Below are the code and all the weights of a small trained network. Each question names an input and a class and asks about switching units off, where a switched-off unit gives its printed mean instead of its output.

import numpy as np


def w(rows, s, z=0):
    codes = np.array(rows[::2]) - 128.0
    scale = np.full(codes.shape[1], s)
    scale[-1] = z or s
    return codes * scale


def f(y):
    return y / 2 * (1 + np.tanh(0.7978845608 * (y + 0.044715 * y**3)))


def log_softmax(a):
    a = a - a.max(-1, keepdims=True)
    return a - np.log(np.exp(a).sum(-1, keepdims=True))


def net(x, mask):
    res = np.array(x, float).reshape(1, 8) / 4 @ E
    y = f(res @ A[0][:, :-1].T + A[0][:, -1])
    res = res + np.where(mask, y, B[0][:, -1]) @ B[0][:, :-1]
    return log_softmax(res[-1] @ U[:, :-1].T + U[:, -1])


A, B = {}, {}
E = w([
[128,131,129,128,127,131],'x0',
[129,132,126,124,130,130],'x1',
[125,126,124,128,133,119],'x2',
[130,125,129,130,123,128],'x3',
[128,125,127,130,126,128],'x4',
[20,31,102,160,192,252],'x5',
[66,97,158,2,37,121],'x6',
[44,203,193,224,73,111],'x7',
],0.0082)
A[0] = w([
[160,101,150,39,120,96,150],'neuron 0',
[130,97,114,59,127,122,160],'neuron 1',
[38,163,150,112,60,118,75],'neuron 2',
[45,63,116,181,164,208,175],'neuron 3',
[130,199,130,171,128,65,181],'neuron 4',
[127,178,141,243,157,134,104],'neuron 5',
[248,94,94,154,229,140,212],'neuron 6',
[113,133,112,161,136,150,106],'neuron 7',
[83,142,163,120,99,122,106],'neuron 8',
[87,129,120,93,151,159,97],'neuron 9',
[197,139,141,107,83,89,254],'neuron 10',
[127,102,111,72,127,132,109],'neuron 11',
[76,27,114,72,161,164,128],'neuron 12',
[170,184,119,177,138,147,198],'neuron 13',
[184,123,94,134,178,141,167],'neuron 14',
[71,159,154,108,99,123,87],'neuron 15',
],0.014,0.005)
B[0] = w([
[172,178,96,181,131,215,210],'neuron 0',
[168,149,103,88,152,174,187],'neuron 1',
[77,105,108,140,42,94,198],'neuron 2',
[104,36,87,209,176,124,250],'neuron 3',
[142,183,175,82,135,63,206],'neuron 4',
[196,108,119,143,223,76,203],'neuron 5',
[37,125,109,143,4,106,240],'neuron 6',
[140,98,126,156,136,117,145],'neuron 7',
[94,110,109,139,99,100,163],'neuron 8',
[113,93,133,74,131,123,156],'neuron 9',
[177,195,85,145,87,157,235],'neuron 10',
[117,168,123,121,174,190,165],'neuron 11',
[98,75,192,8,160,168,222],'neuron 12',
[127,154,184,111,141,79,185],'neuron 13',
[99,108,134,141,57,120,180],'neuron 14',
[77,128,119,142,95,120,167],'neuron 15',
],0.026,0.014)
U = w([
[94,214,108,146,1,86,253],'0',
[13,52,99,156,85,122,166],'1',
[177,204,204,133,155,33,78],'2',
[124,82,129,212,224,80,94],'3',
[203,184,62,144,126,216,66],'4',
[95,100,156,53,190,188,37],'5',
],0.0059,0.003)

Each question gives the input, the list of numbers given to net, and the class t.
The units are the neurons (one row each of A and B). Each row of codes is followed by its name. A weight is (code - 128) times the scale printed after its matrix; where a second scale follows, it is the last column's (A, B and U).
mask holds one flag per neuron, in row order. A switched-off neuron (its flag False) gives its mean, the last column of its row in B, instead of its output. The means were averaged over made-up inputs and are rounded, as every weight is.
A unit's drop is (log p(t) with every unit on - log p(t) with that unit switched off) / (log p(t) with every unit on - log p(t) with every unit switched off).
The circuit of an input: a set's keep is (log p(t) with only the set's units on - log p(t) with every unit switched off) / (log p(t) with every unit on - log p(t) with every unit switched off). Starting from the 12 units with the biggest drops (on a tie, the unit counted first), units are removed one at a time, each time the one whose removal leaves the highest keep (on an exact tie, the one counted first), for as long as the keep stays at least 0.8.
units of the circuit, in order: the units of the circuit, biggest drop first
k most important neurons: the k neurons with the biggest drops, biggest first
drop when u is switched off: that unit's drop, to one decimal
input [-6,7,4,-3,2,-2,7,0], class 4: 2 most important neurons -> (neuron 6; neuron 0)
input [8,-4,2,-2,-7,-5,2,-8], class 4: units of the circuit, in order -> (neuron 0)
input [0,-3,1,0,-3,7,-4,1], class 3: 2 most important neurons -> (neuron 5; neuron 3)
input [7,0,-4,5,-4,-6,5,-1], class 4: 2 most important neurons -> (neuron 6; neuron 0)
input [-6,-1,-2,-7,4,0,0,7], class 2: units of the circuit, in order -> (neuron 6; neuron 4)
input [-3,-1,4,3,0,-3,0,4], class 2: units of the circuit, in order -> (neuron 6; neuron 4)
input [-3,7,-1,8,0,2,0,1], class 3: 3 most important neurons -> (neuron 6; neuron 2; neuron 14)
input [7,6,3,-5,-8,4,1,-6], class 5: 3 most important neurons -> (neuron 12; neuron 2; neuron 1)
input [0,7,-4,3,1,-7,1,-1], class 4: 4 most important neurons -> (neuron 6; neuron 0; neuron 2; neuron 10)
input [-7,1,2,-1,-5,0,0,-2], class 0: 3 most important neurons -> (neuron 3; neuron 5; neuron 12)
input [1,-7,3,1,-6,3,6,-1], class 5: 2 most important neurons -> (neuron 12; neuron 6)
input [5,-3,8,-1,8,0,2,-7], class 4: 2 most important neurons -> (neuron 0; neuron 1)
input [2,-3,3,-5,7,-1,0,-4], class 0: 3 most important neurons -> (neuron 6; neuron 3; neuron 5)
input [-8,0,3,5,6,6,2,-7], class 5: units of the circuit, in order -> (neuron 12)
input [3,0,6,7,-2,7,1,-2], class 5: drop when neuron 12 is switched off -> 1.4
input [8,-2,7,-5,-6,4,2,-6], class 5: drop when neuron 12 is switched off -> 0.6
input [-7,2,2,8,8,4,5,-7], class 5: drop when neuron 12 is switched off -> 0.2
input [1,7,-2,7,-6,0,-6,-5], class 0: drop when neuron 12 is switched off -> 0.1
